Here is a tiny trained network, its code and every weight. The questions are about switching its units off for an input and a target symbol, where a switched-off unit gives its printed mean instead of its output.

import numpy as np


def w(rows, s, z=0):
    codes = np.array(rows[::2]) - 128.0
    scale = np.full(codes.shape[1], s)
    scale[-1] = z or s
    return codes * scale


def norm(h):
    return h / np.sqrt((h * h).mean(-1, keepdims=True) + 1e-5)


def f(y):
    return y / 2 * (1 + np.tanh(0.7978845608 * (y + 0.044715 * y**3)))


def softmax(a):
    e = np.exp(a - a.max(-1, keepdims=True))
    return e / e.sum(-1, keepdims=True)


def log_softmax(a):
    a = a - a.max(-1, keepdims=True)
    return a - np.log(np.exp(a).sum(-1, keepdims=True))


def net(x, mask):
    ids = ['αγδζηθλμξστψω'.index(c) for c in x.split()]
    T = len(ids)
    res = E[ids] + P[:T]
    r = norm(res)
    for j in range(2):
        rows = slice(2 * j, 2 * j + 2)
        q, k, v = (r @ M[0][rows].T for M in (Q, K, V))
        z = softmax(np.where(np.tri(T) > 0, q @ k.T / 2**0.5, -1e9)) @ v
        o = O[0][rows]
        res = res + np.where(mask[j], z, o[:, -1]) @ o[:, :-1]
    y = f(norm(res) @ A[0][:, :-1].T + A[0][:, -1])
    res = res + np.where(mask[2:6], y, B[0][:, -1]) @ B[0][:, :-1]
    return log_softmax(norm(res)[-1] @ U[:, :-1].T + U[:, -1])


Q, K, V, O, A, B = {}, {}, {}, {}, {}, {}
E = w([
[134,154,54,57,85],'α',
[55,141,32,86,158],'γ',
[46,101,105,123,34],'δ',
[127,159,109,42,160],'ζ',
[84,171,155,104,161],'η',
[116,211,101,122,143],'θ',
[161,209,131,68,150],'λ',
[90,100,124,34,125],'μ',
[88,123,194,78,93],'ξ',
[181,218,96,75,81],'σ',
[20,88,110,112,108],'τ',
[103,157,170,99,49],'ψ',
[179,255,163,82,136],'ω',
],0.0039)
P = w([
[60,230,128,61,116],'0',
[120,199,136,114,138],'1',
[116,101,120,133,139],'2',
[93,249,130,3,67],'3',
[154,148,141,146,151],'4',
[137,77,116,140,148],'5',
[107,230,139,8,74],'6',
],0.0062)
Q[0] = w([
[106,155,97,6,173],'H1',
[99,81,113,71,51],'H1',
[90,29,176,185,204],'H2',
[163,201,138,118,147],'H2',
],0.013)
K[0] = w([
[215,77,121,185,186],'H1',
[64,8,67,109,116],'H1',
[60,213,132,70,127],'H2',
[203,104,148,179,183],'H2',
],0.011)
V[0] = w([
[131,98,254,46,99],'H1',
[25,106,156,216,182],'H1',
[166,192,191,156,245],'H2',
[49,97,84,42,218],'H2',
],0.0056)
O[0] = w([
[222,134,228,92,132,89],'H1',
[29,82,163,134,188,124],'H1',
[102,133,110,20,148,212],'H2',
[196,3,95,141,207,253],'H2',
],0.0065,0.0043)
A[0] = w([
[207,229,121,73,83,253],'N1',
[153,18,135,157,199,162],'N2',
[177,5,90,90,247,90],'N3',
[91,190,175,253,43,83],'N4',
],0.0057,0.0025)
B[0] = w([
[93,38,135,200,118,239],'N1',
[105,191,199,136,99,181],'N2',
[186,184,135,208,125,253],'N3',
[108,35,109,163,255,125],'N4',
],0.0057,0.0051)
U = w([
[131,52,78,179,84,77],'α',
[138,187,60,196,177,4],'γ',
[77,34,144,182,214,73],'δ',
[228,86,81,113,183,10],'ζ',
[125,149,204,57,225,112],'η',
[30,142,66,111,134,231],'θ',
[172,40,105,34,93,63],'λ',
[182,154,149,127,123,133],'μ',
[131,81,210,114,104,237],'ξ',
[133,166,101,150,3,106],'σ',
[93,224,196,171,124,164],'τ',
[63,92,184,183,76,239],'ψ',
[133,201,181,70,60,153],'ω',
],0.013,0.0031)

Each question gives the input, a string of symbols that net reads in full, and the target symbol t.
The units are the heads (2 rows each of Q, K, V and O) and the neurons (one row each of A and B). Each row of codes is followed by its name. A weight is (code - 128) times the scale printed after its matrix; where a second scale follows, it is the last column's (O, A, B and U).
mask holds one flag per unit, heads first, then neurons. A switched-off unit (its flag False) gives its mean, the last column of its rows in O or B, instead of its output. The means were averaged over made-up inputs and are rounded, as every weight is.
A unit's drop is (log p(t) with every unit on - log p(t) with that unit switched off) / (log p(t) with every unit on - log p(t) with every unit switched off).
The circuit of an input: a set's keep is (log p(t) with only the set's units on - log p(t) with every unit switched off) / (log p(t) with every unit on - log p(t) with every unit switched off). Starting from all 6 units, units are removed one at a time, each time the one whose removal leaves the highest keep (on an exact tie, the one counted first), for as long as the keep stays at least 0.8.
circuit, biggest first: the units of the circuit, biggest drop first
unit that matters most: the unit with the biggest drop
top k neurons: the k neurons with the biggest drops, biggest first
heads that matter: for each layer, one digit per head in row order, 1 if its drop is at least 0.15 and else 0, layers parted by /
input θ θ θ ζ ζ θ μ, target θ: circuit, biggest first -> (H1)
input θ θ η θ γ, target γ: heads that matter -> 10
input σ λ δ η, target δ: circuit, biggest first -> (H2, N4)
input σ τ η η θ τ θ, target τ: circuit, biggest first -> (H2, H1, N2, N1)
input θ θ τ θ θ, target θ: heads that matter -> 01
input θ θ ψ θ, target ψ: circuit, biggest first -> (H2, N1, N4)
input θ θ ζ η θ θ, target γ: top 2 neurons -> (N1, N3)
input η θ δ λ, target δ: heads that matter -> 01
input ξ ζ τ ξ, target τ: top 3 neurons -> (N1, N2, N3)
input α θ ω, target λ: circuit, biggest first -> (H2, H1, N1, N3)
input ω δ η, target τ: heads that matter -> 00
input θ σ θ η τ, target τ: heads that matter -> 00
input θ ψ ψ η ζ ω, target λ: heads that matter -> 11
input θ γ θ θ λ θ δ, target θ: unit that matters most -> H1
input θ θ θ δ θ σ ψ, target σ: circuit, biggest first -> (H1, N1)
input θ η ξ τ γ θ, target τ: circuit, biggest first -> (N2, N1)
input θ α θ λ σ, target σ: circuit, biggest first -> (H2, H1, N1)
input θ σ ξ λ, target ξ: heads that matter -> 11
input θ θ ζ θ η, target η: heads that matter -> 01
input θ θ λ ζ η δ ζ, target δ: heads that matter -> 01
input θ θ η θ η θ α, target θ: heads that matter -> 10
input η θ η θ θ θ ω, target θ: unit that matters most -> H1
input λ σ σ ξ, target σ: circuit, biggest first -> (H1, N1)
input θ θ μ τ ζ σ θ, target σ: circuit, biggest first -> (H1, N1)
input θ η α θ, target α: circuit, biggest first -> (H2, N3)
input η θ θ ξ ξ, target ξ: circuit, biggest first -> (H1, H2, N1)
input ζ ζ ζ τ, target ζ: heads that matter -> 01
input θ θ σ ζ θ δ, target ψ: circuit, biggest first -> (N2)
